Below is a small trained network, with its code and all its weights. Each question gives an input and a target symbol and asks what happens when units are switched off, that is, made to give their printed mean instead of their output.

import numpy as np


def w(rows, s, z=0):
    codes = np.array(rows[::2]) - 128.0
    scale = np.full(codes.shape[1], s)
    scale[-1] = z or s
    return codes * scale


def f(y):
    return np.maximum(y, 0)


def softmax(a):
    e = np.exp(a - a.max(-1, keepdims=True))
    return e / e.sum(-1, keepdims=True)


def log_softmax(a):
    a = a - a.max(-1, keepdims=True)
    return a - np.log(np.exp(a).sum(-1, keepdims=True))


def net(x, mask):
    ids = ['ΓΞελμσψ'.index(c) for c in x.split()]
    T = len(ids)
    res = E[ids] + P[:T]
    u = 0
    for l in range(2):
        r = res
        for j in range(2):
            rows = slice(3 * j, 3 * j + 3)
            q, k, v = (r @ M[l][rows].T for M in (Q, K, V))
            z = softmax(np.where(np.tri(T) > 0, q @ k.T / 3**0.5, -1e9)) @ v
            o = O[l][rows]
            res = res + np.where(mask[u + j], z, o[:, -1]) @ o[:, :-1]
        u += 2
        y = f(res @ A[l][:, :-1].T + A[l][:, -1])
        res = res + np.where(mask[u : u + 12], y, B[l][:, -1]) @ B[l][:, :-1]
        u += 12
    return log_softmax(res[-1] @ U[:, :-1].T + U[:, -1])


Q, K, V, O, A, B = {}, {}, {}, {}, {}, {}
E = w([
[99,157,102,143,160,207,61,79,88,82,151],'Γ',
[97,110,101,158,92,94,157,128,102,31,55],'Ξ',
[89,126,54,113,86,190,118,189,131,154,156],'ε',
[152,130,51,100,128,68,198,79,60,137,180],'λ',
[78,147,156,60,89,132,112,64,182,104,158],'μ',
[88,247,179,190,109,114,159,140,123,191,132],'σ',
[117,104,117,80,125,217,150,78,100,168,13],'ψ',
],0.015)
P = w([
[62,2,185,206,183,142,209,119,183,87,242],'0',
[84,66,149,170,194,146,203,129,158,88,200],'1',
[80,102,133,156,170,165,193,120,144,85,193],'2',
[86,123,121,144,149,162,180,114,143,89,173],'3',
[91,137,111,137,130,157,167,109,133,98,157],'4',
[99,149,108,136,114,154,151,104,119,103,139],'5',
[105,159,104,130,97,144,138,98,110,106,123],'6',
[109,170,102,130,80,136,124,96,102,115,109],'7',
[116,179,100,125,63,126,112,93,92,121,94],'8',
[122,191,99,118,53,115,98,88,80,121,84],'9',
[122,198,94,118,38,104,88,87,65,132,73],'10',
[124,209,91,116,29,94,77,84,55,137,63],'11',
[126,221,89,113,20,89,68,79,48,143,54],'12',
[125,235,83,117,12,80,60,83,37,149,49],'13',
],0.0087)
Q[0] = w([
[47,155,50,92,45,198,191,102,53,158,159],'0.h1',
[43,207,77,141,50,186,90,107,145,90,150],'0.h1',
[67,203,135,128,129,184,143,2,117,107,159],'0.h1',
[200,116,168,123,194,135,40,206,172,149,203],'0.h2',
[135,166,221,111,117,163,19,132,179,202,178],'0.h2',
[127,106,178,124,164,137,34,166,168,152,79],'0.h2',
],0.0083)
K[0] = w([
[135,213,102,130,47,78,20,77,110,115,95],'0.h1',
[191,166,107,77,43,114,84,84,61,154,78],'0.h1',
[145,177,62,125,2,123,114,182,69,136,87],'0.h1',
[134,7,61,97,125,154,113,111,141,72,103],'0.h2',
[96,59,118,99,212,140,132,119,202,74,167],'0.h2',
[152,73,83,104,152,133,137,77,123,88,169],'0.h2',
],0.0097)
V[0] = w([
[85,136,124,153,51,230,111,200,168,200,115],'0.h1',
[132,115,132,86,137,208,147,85,101,205,125],'0.h1',
[144,121,185,129,143,143,119,86,151,65,2],'0.h1',
[139,71,64,63,113,190,61,91,80,68,78],'0.h2',
[117,138,184,44,105,142,102,35,174,140,146],'0.h2',
[149,97,59,113,125,73,142,93,76,130,163],'0.h2',
],0.0063)
O[0] = w([
[44,100,166,86,184,61,169,189,34,88,163,107],'0.h1',
[84,67,158,149,92,55,52,141,105,139,163,160],'0.h1',
[92,178,30,137,254,69,132,103,215,179,123,124],'0.h1',
[92,61,143,189,119,124,179,111,216,178,191,4],'0.h2',
[175,49,131,173,145,80,46,180,133,153,123,122],'0.h2',
[125,92,136,189,82,229,140,73,193,128,129,130],'0.h2',
],0.0065,0.0038)
A[0] = w([
[104,60,123,184,90,181,92,210,187,192,134,112],'0.n1',
[175,164,90,159,212,133,157,65,226,168,123,55],'0.n2',
[66,151,203,144,99,130,200,93,184,181,159,1],'0.n3',
[139,81,157,165,154,122,46,99,191,122,101,168],'0.n4',
[200,112,116,150,143,2,211,166,134,229,221,50],'0.n5',
[107,47,177,172,100,158,185,116,100,100,82,63],'0.n6',
[229,127,109,164,88,94,66,131,169,195,133,99],'0.n7',
[210,82,160,137,91,199,154,140,165,99,142,77],'0.n8',
[112,125,74,96,119,173,151,231,146,161,148,135],'0.n9',
[168,98,146,61,136,209,170,105,129,152,68,71],'0.n10',
[10,158,104,116,194,88,125,162,158,130,128,171],'0.n11',
[153,106,142,71,133,150,163,109,85,169,101,70],'0.n12',
],0.0068,0.0067)
B[0] = w([
[113,146,140,37,132,188,158,145,117,154,164,169],'0.n1',
[107,85,117,145,140,172,138,89,196,115,182,154],'0.n2',
[148,206,126,87,107,57,77,94,72,97,48,132],'0.n3',
[125,101,115,135,108,173,152,110,187,86,132,179],'0.n4',
[157,175,114,161,82,74,182,133,142,164,254,142],'0.n5',
[144,89,168,126,109,139,116,154,113,97,139,177],'0.n6',
[104,114,108,90,91,175,127,117,154,133,127,141],'0.n7',
[58,115,103,154,101,75,128,120,147,126,163,159],'0.n8',
[66,159,71,63,130,155,129,97,167,113,139,178],'0.n9',
[81,97,173,106,201,100,145,154,139,170,104,160],'0.n10',
[80,114,119,141,140,80,99,106,152,114,148,254],'0.n11',
[92,113,172,134,148,129,136,135,97,156,115,161],'0.n12',
],0.0087,0.0043)
Q[1] = w([
[192,143,53,135,77,83,184,73,76,102,246],'1.h1',
[194,123,149,97,169,134,94,176,115,232,184],'1.h1',
[28,175,102,54,88,202,95,140,126,133,161],'1.h1',
[100,83,141,140,139,131,112,128,150,95,17],'1.h2',
[42,155,112,41,133,191,89,88,131,141,139],'1.h2',
[115,109,80,170,70,94,162,58,110,34,153],'1.h2',
],0.013)
K[1] = w([
[221,170,173,126,4,248,148,140,139,145,56],'1.h1',
[111,2,208,139,69,135,140,156,70,104,168],'1.h1',
[125,223,149,80,147,73,105,157,15,101,81],'1.h1',
[83,196,57,212,205,73,135,132,221,208,176],'1.h2',
[115,197,123,117,113,55,83,150,34,153,88],'1.h2',
[176,172,34,82,94,173,91,58,156,165,32],'1.h2',
],0.009)
V[1] = w([
[122,96,91,14,60,75,150,189,203,107,107],'1.h1',
[140,77,39,84,174,210,67,139,88,91,146],'1.h1',
[119,109,100,192,102,118,156,196,118,38,47],'1.h1',
[175,140,112,87,140,35,134,103,127,73,217],'1.h2',
[150,118,1,157,137,105,211,179,69,176,130],'1.h2',
[171,111,177,61,161,119,235,65,90,178,73],'1.h2',
],0.0084)
O[1] = w([
[82,168,166,129,89,211,244,116,128,81,25,168],'1.h1',
[33,133,77,200,142,69,130,95,45,198,152,255],'1.h1',
[82,113,1,176,153,86,121,140,246,89,35,235],'1.h1',
[218,163,101,143,48,109,136,65,114,103,156,215],'1.h2',
[144,38,91,199,73,162,151,205,97,109,144,177],'1.h2',
[150,45,201,130,78,180,127,83,140,157,52,93],'1.h2',
],0.009,0.0027)
A[1] = w([
[104,134,154,163,159,247,85,125,111,37,82,93],'1.n1',
[95,95,101,154,155,145,83,170,158,107,127,99],'1.n2',
[202,108,150,60,177,99,199,179,132,187,175,56],'1.n3',
[104,106,170,151,74,145,62,117,188,85,184,190],'1.n4',
[169,142,114,142,120,2,136,135,122,164,89,135],'1.n5',
[187,110,179,139,193,178,106,208,224,119,216,94],'1.n6',
[113,140,143,56,126,193,182,153,150,103,198,57],'1.n7',
[150,36,109,56,138,142,65,157,139,127,96,105],'1.n8',
[75,137,128,198,155,131,234,102,93,194,124,2],'1.n9',
[151,62,179,119,131,133,167,159,72,183,131,71],'1.n10',
[215,147,121,86,209,114,102,185,98,117,91,145],'1.n11',
[104,18,136,201,102,152,105,148,135,210,129,59],'1.n12',
],0.0076,0.007)
B[1] = w([
[84,121,149,88,175,101,81,119,176,152,240,203],'1.n1',
[143,135,179,75,116,120,131,142,163,131,147,206],'1.n2',
[90,46,37,195,81,215,200,119,54,96,105,135],'1.n3',
[174,123,119,159,105,169,162,147,22,174,124,254],'1.n4',
[133,98,158,135,164,201,105,128,172,144,207,230],'1.n5',
[229,104,160,111,132,85,91,214,198,105,76,148],'1.n6',
[235,125,153,172,138,119,122,116,128,112,56,205],'1.n7',
[78,207,168,139,145,105,211,155,107,149,148,167],'1.n8',
[148,156,162,113,104,83,86,254,123,131,131,236],'1.n9',
[82,151,74,153,144,121,85,95,211,117,139,172],'1.n10',
[152,32,134,177,132,105,131,171,174,149,101,182],'1.n11',
[208,138,174,92,181,94,140,102,111,148,67,186],'1.n12',
],0.0076,0.0061)
U = w([
[69,137,107,141,159,141,42,103,124,155,240,6],'Γ',
[34,118,71,187,107,143,125,119,226,93,107,165],'Ξ',
[44,201,131,153,104,143,162,211,87,109,141,6],'ε',
[136,50,84,223,98,199,139,91,53,152,89,222],'λ',
[122,251,170,67,147,117,157,29,112,75,109,64],'μ',
[203,108,159,100,138,82,44,209,163,95,116,135],'σ',
[44,33,174,90,205,139,131,99,103,231,30,216],'ψ',
],0.0034,0.0028)

Each question gives the input, a string of symbols that net reads in full, and the target symbol t.
The units are the heads (3 rows each of Q, K, V and O) and the neurons (one row each of A and B). Each row of codes is followed by its name. A weight is (code - 128) times the scale printed after its matrix; where a second scale follows, it is the last column's (O, A, B and U).
mask holds one flag per unit, layer by layer, with each layer's heads first. A switched-off unit (its flag False) gives its mean, the last column of its rows in O or B, instead of its output. The means were averaged over made-up inputs and are rounded, as every weight is.
A unit's drop is (log p(t) with every unit on - log p(t) with that unit switched off) / (log p(t) with every unit on - log p(t) with every unit switched off).
The circuit of an input: a set's keep is (log p(t) with only the set's units on - log p(t) with every unit switched off) / (log p(t) with every unit on - log p(t) with every unit switched off). Starting from the 12 units with the biggest drops (on a tie, the unit counted first), units are removed one at a time, each time the one whose removal leaves the highest keep (on an exact tie, the one counted first), for as long as the keep stays at least 0.8.
circuit, biggest first: the units of the circuit, biggest drop first
top k neurons: the k neurons with the biggest drops, biggest first
top k neurons in layer l: the k neurons of layer l with the biggest drops, biggest first
heads that matter: for each layer, one digit per head in row order, 1 if its drop is at least 0.15 and else 0, layers parted by /
input μ μ Ξ ε ε μ Ξ Γ Γ Ξ, target Γ: top neuron => 1.n5
input Ξ λ λ λ σ λ λ ε Γ Ξ, target Ξ: circuit, biggest first => 0.h1, 1.h1
input λ λ Ξ Ξ ε, target ε: heads that matter => 11 / 10
input ε λ Ξ λ ψ Γ Γ λ λ ψ, target Γ: circuit, biggest first => 0.h1, 1.h2, 1.h1
input σ ψ μ λ σ σ λ λ Ξ Ξ λ λ σ λ, target σ: heads that matter => 01 / 10
input λ Ξ ε λ, target Ξ: heads that matter => 10 / 10
input λ Γ λ ψ λ, target ψ: heads that matter => 01 / 01
input λ ε ε λ Ξ Ξ ψ ψ, target ψ: heads that matter => 10 / 01
input μ λ ε λ, target ε: circuit, biggest first => 1.h1, 1.n9, 0.n9
input λ Γ Ξ Γ ε λ Ξ λ Γ σ λ Ξ σ Γ, target σ: top 2 neurons => 1.n11, 0.n1
input μ Ξ σ σ λ Γ Ξ μ λ λ ε μ, target λ: heads that matter => 01 / 01
input μ σ Γ Γ, target σ: heads that matter => 00 / 10
input ε ψ λ Ξ σ σ Ξ Ξ μ ε ψ ε ψ, target ε: top 3 neurons => 0.n11, 1.n9, 0.n9
input λ ψ ε λ σ λ ψ λ ψ ε σ ε, target σ: top 2 neurons => 1.n11, 0.n9
input μ λ σ λ λ, target λ: circuit, biggest first => 1.h2
input λ ψ σ σ σ Ξ Γ ε ψ σ ε Ξ μ Ξ, target μ: heads that matter => 10 / 11
input Ξ λ μ ε ε σ Γ λ, target λ: circuit, biggest first => 0.h2, 1.h2
input ε ψ ε Ξ Ξ ψ μ Γ ε ψ, target μ: top 3 neurons in layer 0 => 0.n11, 0.n1, 0.n3
input λ ψ λ λ λ Ξ Ξ σ λ λ ε, target λ: circuit, biggest first => 0.h2, 1.h2
input ψ Γ λ ε ε λ ψ, target Γ: circuit, biggest first => 0.h1, 1.h2, 1.h1, 0.n11
input μ λ λ ψ λ Γ λ ε Γ Ξ λ, target ε: top neuron => 1.n9
input Ξ λ μ ψ λ ε λ σ ε Γ Ξ μ Γ, target Ξ: circuit, biggest first => 0.h2, 1.h1
input ε σ λ λ ε μ ψ ψ Ξ, target Ξ: heads that matter => 10 / 10
input λ Ξ λ ψ μ ψ σ σ ε Ξ ε Ξ, target ε: heads that matter => 10 / 11
input Ξ ε Ξ Ξ μ Ξ, target μ: circuit, biggest first => 1.h2, 1.h1, 0.h2, 0.n3
input ψ ψ λ λ ψ σ λ ε λ λ Γ, target λ: circuit, biggest first => 0.h2, 1.h2
input Γ ψ ε Ξ Ξ ψ ε Ξ Γ ε ψ, target ε: heads that matter => 10 / 11
input σ ε Ξ λ ψ ε λ Γ σ σ, target σ: circuit, biggest first => 1.h1
input Ξ λ λ λ μ σ Ξ ε Γ, target Ξ: circuit, biggest first => 0.h2, 1.h1, 0.h1
